(in the rows, 128 means zero)
Here are made-up nodes, facts about them, and rows of numbers that follow some of those facts. Name the node behind each unnamed row.

There are 2 kinds of fact about the nodes: Ω, σ.
Ω: belongs to class; σ: uses
J100 {Ω=254, σ=J9}
J112 {Ω=97}
J135 {σ=J56,J707,J539}
J137 {Ω=97}
J160 {Ω=668}
J204 {Ω=97, σ=J227}
J227 {Ω=254}
J232 {σ=J457,J248}
J233 {Ω=254, σ=J266,J747,J444}
J235 {Ω=97, σ=J99,J880}
J238 {Ω=668}
J248 {Ω=254}
J252 {Ω=97, σ=J162,J708}
J257 {Ω=254}
J266 {Ω=97}
J274 {Ω=97, σ=J40,J462,J850}
J277 {Ω=254}
J284 {Ω=254, σ=J576,J539}
J300 {σ=J308,J519}
J318 {Ω=254, σ=J648}
J343 {Ω=97}
J351 {Ω=254, σ=J456,J819,J266,J299}
J359 {σ=J775,J308,J519}
J37 {σ=J939,J640}
J381 {Ω=254, σ=J226}
J384 {Ω=668}
J40 {Ω=97}
J405 {Ω=97}
J407 {Ω=254, σ=J56,J648,J384}
J431 {Ω=97, σ=J238}
J438 {Ω=668}
J444 {Ω=668}
J453 {Ω=668}
J457 {Ω=254}
J462 {Ω=668}
J504 {Ω=97, σ=J519}
J512 {Ω=668, σ=J883,J160,J546,J405}
J519 {Ω=97}
J531 {Ω=668, σ=J801}
J539 {Ω=254}
J543 {Ω=97, σ=J160}
J56 {Ω=97}
J567 {Ω=668, σ=J998}
J576 {Ω=97}
J597 {Ω=254}
J60 {Ω=668}
J602 {Ω=254, σ=J112}
J604 {Ω=97}
J625 {Ω=254, σ=J865,J604}
J629 {Ω=668, σ=J902,J988}
J63 {Ω=254, σ=J60}
J630 {Ω=668, σ=J911}
J632 {Ω=254, σ=J162,J977}
J640 {Ω=668}
J648 {Ω=668}
J659 {Ω=668, σ=J546}
J69 {Ω=97, σ=J657,J226}
J707 {Ω=254}
J708 {Ω=668}
J719 {Ω=97, σ=J127,J539}
J720 {Ω=254, σ=J93,J813,J850}
J729 {Ω=254, σ=J880,J343}
J735 {Ω=97, σ=J911,J988}
J747 {Ω=97}
J775 {Ω=97}
J813 {Ω=97}
J814 {Ω=668, σ=J299}
J819 {Ω=254}
J823 {Ω=97, σ=J257,J9}
J836 {Ω=668, σ=J462,J308,J604}
J850 {Ω=254}
J865 {Ω=97}
J880 {Ω=254}
J883 {Ω=97}
J894 {Ω=254, σ=J819,J519,J988}
J9 {Ω=668}
J900 {σ=J277,J453}
J902 {Ω=668}
J911 {Ω=254}
J93 {Ω=97}
J939 {Ω=668}
J947 {Ω=668, σ=J60}
J960 {Ω=97, σ=J9,J384}
J961 {Ω=254, σ=J226,J66,J977}
J988 {Ω=254}
J99 {Ω=254}
J991 {Ω=97, σ=J463,J384}

Some nodes and their rows:
J960: [124 120 147 108  95 115  76 182 145 128  97 142 107 126  75 116 102 155
  85 124 137  73  63 143  85 121 154 132 149 132 195 173 161 125 114  80
 123 153  93 136 143  93 108  96 184 160  79 100]
J625: [106 129  99 109 133 150 122 162 157 141 108 142 123 119 113 151 136 179
 125  78 139  77  97 144 110 122 164 153 121  91 161 163 118 170  85  94
 148 158  51 150  76 153 153 164 182 111 121 136]
J66: [104 166 132 126 132 192 118 144 131 117 135 119 115 130  93 153 130 155
  88 124 114 104 115 129  77 130 134 147 169 123 176 192 136 145 101  88
 125 170  68 139 109 132 169 127 173 135 122 122]
J463: [107 162 125 124 133 180 118 145 123 121 131 117 122 133  97 153 131 159
  86 123 115  99 119 119  73 121 138 142 173 125 176 183 145 143  97  90
 126 170  75 130 110 128 160 119 169 135 115 123]
J60: [120 126  95 127 132 186 135 115 113 131 161 124 131 149  72 127  77 136
 126 155 135 116 144 138  32 142 139 133 155 145 186 181 177 182 122  89
 175 210  63 151  90  86 186 170 145 129  83  94]
J512: [134 124 160 115 130 216 100 106  87 144 107 122 106 129  87 130  70 107
 137 123 125 116 104 109  44 137 186  89 136 109 197 159 157 153 119  71
 158 178  66 138  72 115 147 168 199 109 101 134]
J227: [ 91 158 112 120 122 170 112 172 148 133 113 141 129 129  97 154 141 175
 123  99 113  80 126 136  93  97 143 165 146  95 164 165 132 171  92 112
 159 162  68 163  85 151 166 157 171 107 133 124]
J204: [108  90 146 130 106 163 105 152 162 110 104 137 107 123  82 137 112 137
  84 125 131 102  66 158  96 118 143 139 122 130 197 176 157 134 105  84
 121 168  92 137 135 125 119 119 172 168  97 116]
J597: [ 92 161 114 121 121 167 115 173 146 133 113 141 131 129  96 153 141 176
 122  99 113  77 125 136  94  97 143 167 149 100 160 163 132 169  93 112
 157 164  65 165  83 149 167 155 174 108 134 123]
J112: [101 118 143 135 107 181 107 172 163 107 107 131 119 128  70 142 123 136
  91 131 115 105  92 149  85 106 128 149 136 138 194 189 167 128 101  97
 130 168  98 130 149 124 124 123 165 166 113 105]
J632: [ 91 135 120 115 113 158 114 154 156 135 115 152 119 128 106 145 133 176
 117  79 141  77  91 141 112 135 156 163 131  87 165 154 113 171  98  93
 143 160  49 174  71 148 162 156 177 108 130 131]
J40: [104 116 134 138 113 178 108 177 169 111 106 133 122 125  71 145 123 133
  92 128 119 107  92 148  84 108 128 151 131 138 193 193 168 126  97  97
 129 169  94 122 152 126 122 128 166 168 114 105]
J519: [123 134 147 129 110 194 122 163 154 132 114 127  85 118  69 160 116 139
 101 151 117 103  99 174  99  68 147 149 132 153 168 168 141 130 113 117
 132 180  92 135 169 108 127 103 177 186 117  99]
J775: [108 121 139 132 109 184 111 172 161 114 110 132 112 123  72 146 122 135
  93 139 116 106  94 153  89  95 133 152 135 144 189 184 162 127 106 102
 128 173  94 131 157 121 125 120 169 173 115 104]
J880: [ 92 153 106 122 123 171 114 178 156 131 114 136 139 130  97 155 145 174
 126  92 122  82 126 139  96 103 144 166 140  92 159 169 135 173  88 110
 152 158  64 155  83 153 160 157 169 104 136 128]
J998: [108 157 126 124 135 188 113 147 129 117 132 111 121 129  95 154 127 155
  89 126 115 104 118 129  73 125 134 137 164 119 175 192 142 151  97  84
 125 169  74 129 108 135 162 126 171 132 112 127]
J629: [ 99 134 141 116 126 156 118  91  85 145 132 111  98 133  77 159  87 136
  96 133 132 127 113 149  46 155 171  97 122  97 176 155 157 173  86  64
 169 163  70 154 103  89 158 159 174 131 114 119]
J900: [113 134 135 118 134 173 115 125 129 120 130 115 109 126 105 145 118 157
  87 114 129  95  92 138  85 139 149 128 149 113 175 178 128 160 101  71
 117 166  65 136  96 136 153 122 175 134  96 140]

Rows to name:
No name comes twice in this set of rows, the named rows included.
[128 124 151 117 128 206 105 104  89 142 117 119 106 130  84 133  75 115
 128 119 135 121 106 117  50 140 182  91 133 112 190 162 153 156 114  70
 157 176  65 141  78 107 147 168 194 114 103 129]	J659
[114  85 124 126 121 161 115 160 175 114 102 130 115 117  88 146 119 140
  90 110 143 105  65 158  97 133 145 138 107 129 195 187 155 129  93  74
 118 163  82 115 140 128 109 135 175 170 100 117]	J274
[102 122 138 139 107 182 109 170 156  98 104 131 115 122  69 135 117 139
  81 136 107 110  90 153  85  96 125 145 134 141 193 194 164 128  99 105
 132 165  94 146 153 133 129 131 175 166 104 107]	J576
[104  92 146 129 105 168 108 154 167 110 107 134 110 125  82 139 114 137
  84 116 140 106  63 156  99 129 141 143 117 127 194 177 153 132 108  80
 118 165  86 135 136 123 115 124 171 164 103 115]	J252
[112 105  94 117 126 143 128 139 166 135 138 157 127 141 113 132 113 176
 128 111 131  45 101 163  92 118 146 178 149 114 177 153 135 206 116 107
 169 203  54 182  57 147 182 151 155 111  84 123]	J63
[ 94 128 112 112 123 154 114 158 153 134 111 138 128 125 110 147 136 178
 121  79 138  77 101 146 106 119 159 155 127  85 161 156 120 180  91  91
 145 158  60 160  70 153 150 157 175 102 118 138]	J729
[129 107 151 122 107 176 120 141 150 135 112 132  77 111  79 155 109 142
  96 141 135  98  70 183 113  84 163 139 117 145 168 154 130 135 118 101
 128 177  82 142 155 109 114  98 183 187  98 111]	J504
[ 93 140 106 126 116 150 118 148 129 107  97 142 109 126 103 123 118 191
  95  90 111  83  92 150 112  92 160 139 125 107 158 165 108 169  84 112
 153 149  56 204  78 172 167 170 194 105  88 142]	J284
[125 154 153 124 141 213 106 142 124 123 117 117 117 124 103 148 119 138
 108 129  96  89 110 120  66 111 145 130 171 119 193 188 146 146 110  93
 128 177  75 124  94 151 160 127 189 127 118 139]	J546
[113 147 101 121 138 197 125 138 106 137 134 110 127 131  70 148 101 139
 123 122 141 147 138 119  50 148 155 111 128 124 170 188 158 150  92  78
 157 166  64 125 110  91 157 181 171 129 119 105]	J462
[ 95 113 173 136  89 174 106 140 172 115 110 164  91 128  79 130 112 127
  72 120 141 104  51 144 112 147 137 160 130 137 201 178 141 116 118  83
 117 171  68 164 138 112 141 123 182 171 129 100]	J69
[104  99 134 144 102 162 111 147 143  83  92 131  98 124  73 114  98 151
  61 124 111 113  56 163 102  99 143 123 111 147 193 188 143 129  95  98
 127 157  84 170 144 150 127 139 186 167  67 121]	J719

The same nodes again, as new rows of numbers:
Named rows:
J284: [140 157 152  61 147 170 132 103 160 103 100 181 126  94 137 180 142 108
 133 166 144 132 156 126 155  93]
J405: [102 109 105 143 110  81 173 124  89  95 173 133 100 158 133  78 152  99
 142  66 110 110 129 115 146 152]
J381: [142 141 152  47 138 150 144 103 155 114 135 149 135 102 163 173 121 121
 137 184 137 137 174 114 145  88]
J988: [111 185 136  61 141 157 159 114 169 145 157 160 155  94 128 187 133 108
 108 166 116 127 190 130 134 113]
J93: [ 97 109 121 141 107  80 133 121  73 106 174 117  93 156 115 111 141 100
 130  50  80 109 135 142 139 108]
J531: [182 146  77 195 138 146  74 122 140 143 115 113 115 130 133  96 122 172
 117 187 155 115 118 142 101 136]
J813: [ 96 113 119 139 108  78 133 121  68 108 176 116  94 153 116 107 142  97
 129  51  82 108 133 141 140 103]
J248: [112 147 136  49 157 172 150 112 148 135 130 154 141 107 140 181 132 143
 127 167 137 111 165 120 145 104]
J977: [117  73 197 131 134 111 122 160 158 144  89  80 174 124 131 101 104 153
 120  84 123 168 126 102 104 139]
J343: [ 85 118  98 147 115  86 151 118  70  70 167 119  98 160 121 127 125  82
 100  63 114 113 101 112 140 133]
J407: [141 159 155  61 149 147 138 120 164 124 109 183 127 120 141 193 133 104
 156 183 142 126 135 130 153  96]
J127: [115  90 196 149 146 136 122 159 167 133  49 112 163 115 103 109 125 137
 120  69 131 162 112 115 114 150]
J69: [125 118 120 140  83  57 135  95  70  87 167 110 102 157 145 109 134 101
 142  74 113 132 110 112 159 115]
J463: [113  85 194 144 151 110 128 181 167 161  72 108 167 142 110 121 111 137
 136  87 123 152  95 118 110 159]
J897: [123  70 190 141 143 118 135 160 147 157  69 100 168 116 107 112 112 139
 130  91 136 157 110 122 113 156]
J865: [ 90 125 105 130  94 102 143 130  66 116 174 119  97 152 133 113 144 102
 124  48 107 122  95 129 149 131]
J991: [111 126 118 150  99  57 140 118  84 108 157 138  99 178 127 135 139  88
 156  77 109 117  83 126 164 132]
J720: [149 125 159  53 154 151 137 118 126 131 126 163 117  91 131 178 128 105
 148 179 119 120 182 158 140  74]

Name these rows:
No name comes twice in this set of rows, the named rows included.
[110 105 105 151 110  74 156 104  53  64 152 126  93 150 121 133 122  71
 115  78 131 118  95 121 152 137]	J235
[165 156  75 192 141 157  78 130 149 142 123 108 121 134 134  96 124 181
 107 179 140 114 127 141  94 134]	J238
[104 168 135  52 119 185 154 119 158 132 149 159 153  98 120 176 127 114
 132 182 115 129 174 126 133 112]	J819
[ 91 138  99 135  85  97 149 127  71 123 181 122 105 147 130 117 144  95
 117  50 107 133  94 127 149 141]	J775
[140 140 142  43 141 175 149 124 125 144 130 166 122  88 150 179 131 116
 138 178 147 134 145 142 146  96]	J625
[130 132 144  51 117 179 147 102 133 115 120 165 138 101 118 176 122 114
 171 207 142 126 162 128 147 101]	J233
[151 175  80 195 146 138  68 162 184 144 124 121 118 168 135 108 125 166
 119 181 125 111  99 138  90 134]	J384
[115 171 146  58 152 176 134 122 178 108 111 173 130 111 137 176 142 115
 129 151 130 126 157 121 142  91]	J707
[134 141 145  54 150 160 152 106 139 127 126 161 134  99 141 176 128 119
 138 177 143 120 161 127 149 102]	J602
[117 175 138  63 151 149 158 107 168 139 153 161 153  93 131 186 132 109
 110 168 115 122 190 128 136 110]	J911
[114 106 109 145 105  72 169 113  79  94 167 137 100 155 134  88 147  96
 151  74 120 114 123 117 155 150]	J543
[202 130  83 194 139 131 108 131 143 135 114 133 107 125 144  61 132 158
 137 208 166 117 135 144  96 160]	J512
[118 139 149  42 159 170 136 135 146 135 147 157 119  98 133 170 132 120
 122 158 100 116 190 152 124  73]	J850

The same nodes again, as new rows of numbers:
Some nodes and their rows:
J456: [201 123 129 157 155 149 106 141 146 144 183 109 113]
J100: [173 130 127 183 164 119 111  87 180 150 143 131 107]
J9: [197  90 129 171 171 128 131 100 162 135 154 113  58]
J648: [187  92 131 158 173 130 125  99 155 145 158 115  56]
J531: [182  84 120 145 177 142 123  93 165 125 170 119  79]
J274: [155 126  84 140 176 139 143 133 167 128 149 130 101]
J40: [155 126 101 153 173 139 144 150 169 126 147 129  87]
J343: [140 126 100 172 148 154 143 131 167 124 173 119  77]
J747: [172 141 102 146 152 150 128 143 186 132 165 114  75]
J135: [182 108 112 151 151 143 117 112 128 175 173 129 114]
J405: [153 110  98 161 159 130 140 146 195 146 181 124  83]
J277: [163 124 148 171 167 139 106 106 187 136 155 141 105]
J897: [187 104 121 164 153 148 118 130 141 147 179 128 118]
J720: [159 132 126 158 184 118 107 100 171 127 149 143 124]
J813: [157 125 100 151 169 138 143 147 168 125 151 134  87]
J597: [158 126 140 170 168 132 105 102 185 137 158 134 109]
J266: [171 143 106 146 153 151 126 146 185 132 163 110  75]
J659: [177  79 115 149 182 119 123 101 176 131 191 115  78]

Rows to name:
No name comes twice in this set of rows, the named rows included.
[157 117 104 157 153 154 141 137 182 135 159 129  80]	J112
[169 122  80 165 150 140 146 118 179 149 145 122  87]	J823
[163 130 131 171 165 122 108  86 173 158 146 132 103]	J318
[154 123 102 153 172 144 145 147 173 130 149 123  89]	J865
[161 124 146 173 167 134 105 105 185 136 159 138 105]	J227
[183  92 120 140 191 149 122  92 167 130 169  89  88]	J629
[158 130 113 157 174 154 143 153 180 137 153 103  84]	J519
[185  84 121 143 176 145 123  93 166 122 170 122  79]	J947
[179  95 112 135 201 133 125 100 152 117 160 109  92]	J836
[194 104 119 135 178 141 111 100 165 121 175 101  75]	J814

